Below is a small trained network, with its code and all its weights. Each question gives an input and a class and asks what happens when units are switched off, that is, made to give their printed mean instead of their output.

import numpy as np


def w(rows, s, z=0):
    codes = np.array(rows[::2]) - 128.0
    scale = np.full(codes.shape[1], s)
    scale[-1] = z or s
    return codes * scale


def norm(h):
    return h / np.sqrt((h * h).mean(-1, keepdims=True) + 1e-5)


def f(y):
    return y / 2 * (1 + np.tanh(0.7978845608 * (y + 0.044715 * y**3)))


def log_softmax(a):
    a = a - a.max(-1, keepdims=True)
    return a - np.log(np.exp(a).sum(-1, keepdims=True))


def net(x, mask):
    res = np.array(x, float).reshape(1, 4) / 4 @ E
    u = 0
    for l in range(3):
        y = f(norm(res) @ A[l][:, :-1].T + A[l][:, -1])
        res = res + np.where(mask[u : u + 4], y, B[l][:, -1]) @ B[l][:, :-1]
        u += 4
    return log_softmax(norm(res)[-1] @ U[:, :-1].T + U[:, -1])


A, B = {}, {}
E = w([
[143,120,135],'x0',
[128,1,163],'x1',
[164,136,19],'x2',
[14,61,148],'x3',
],0.0067)
A[0] = w([
[168,108,103,59],'0.n1',
[145,81,173,94],'0.n2',
[202,244,121,254],'0.n3',
[131,190,28,110],'0.n4',
],0.012,0.0033)
B[0] = w([
[123,129,107,133],'0.n1',
[159,129,148,167],'0.n2',
[120,148,6,254],'0.n3',
[209,107,134,199],'0.n4',
],0.02,0.0069)
A[1] = w([
[130,90,146,82],'1.n1',
[1,238,148,106],'1.n2',
[137,160,139,2],'1.n3',
[239,190,196,76],'1.n4',
],0.0088,0.0009)
B[1] = w([
[101,150,159,238],'1.n1',
[84,80,5,205],'1.n2',
[122,148,140,20],'1.n3',
[140,92,42,255],'1.n4',
],0.018,0.00076)
A[2] = w([
[82,130,95,238],'2.n1',
[114,5,132,193],'2.n2',
[84,128,79,250],'2.n3',
[184,117,53,146],'2.n4',
],0.022,0.0023)
B[2] = w([
[146,31,81,161],'2.n1',
[72,149,229,246],'2.n2',
[107,13,77,182],'2.n3',
[48,250,138,253],'2.n4',
],0.015,0.014)
U = w([
[98,114,101,106],'0',
[91,169,230,207],'1',
[152,148,111,38],'2',
[121,125,133,79],'3',
[182,181,141,2],'4',
[130,234,4,208],'5',
[217,167,138,47],'6',
],0.019,0.009)

Each question gives the input, the list of numbers given to net, and the class t.
The units are the neurons (one row each of A and B). Each row of codes is followed by its name. A weight is (code - 128) times the scale printed after its matrix; where a second scale follows, it is the last column's (A, B and U).
mask holds one flag per neuron, layer by layer. A switched-off neuron (its flag False) gives its mean, the last column of its row in B, instead of its output. The means were averaged over made-up inputs and are rounded, as every weight is.
A unit's drop is (log p(t) with every unit on - log p(t) with that unit switched off) / (log p(t) with every unit on - log p(t) with every unit switched off).
The circuit of an input: a set's keep is (log p(t) with only the set's units on - log p(t) with every unit switched off) / (log p(t) with every unit on - log p(t) with every unit switched off). Starting from all 12 units, units are removed one at a time, each time the one whose removal leaves the highest keep (on an exact tie, the one counted first), for as long as the keep stays at least 0.8.
units of the circuit, in order: the units of the circuit, biggest drop first
top k neurons: the k neurons with the biggest drops, biggest first
top k neurons in layer l: the k neurons of layer l with the biggest drops, biggest first
drop when u is switched off: that unit's drop, to one decimal
input [6,2,6,7], class 1: units of the circuit, in order : (0.n3)
input [5,-5,-5,6], class 0: top 2 neurons : (1.n2; 0.n3)
input [6,-4,-3,7], class 0: top 2 neurons : (0.n4; 1.n2)
input [3,-3,-3,5], class 0: top 3 neurons : (0.n4; 1.n2; 0.n3)
input [6,-4,-7,1], class 0: top 3 neurons : (0.n4; 2.n3; 2.n1)
input [3,-8,-7,2], class 0: units of the circuit, in order : (2.n3; 0.n4)
input [-3,-1,2,6], class 0: top 2 neurons in layer 0 : (0.n4; 0.n3)
input [5,-7,-5,5], class 0: top 3 neurons : (2.n3; 0.n3; 2.n1)
input [8,1,5,7], class 1: top 2 neurons in layer 0 : (0.n3; 0.n1)
input [1,-7,-2,5], class 0: top 2 neurons : (2.n3; 2.n1)
input [-8,0,-2,8], class 3: top 2 neurons : (0.n4; 1.n2)
input [-2,-7,-6,7], class 0: drop when 2.n4 is switched off : 0.1
input [-1,-1,3,4], class 1: drop when 0.n3 is switched off : 2.8
input [2,-2,6,5], class 1: units of the circuit, in order : (0.n3)
input [5,4,-4,-8], class 5: drop when 2.n2 is switched off : 0.3
input [0,7,6,1], class 1: drop when 0.n3 is switched off : 0.8
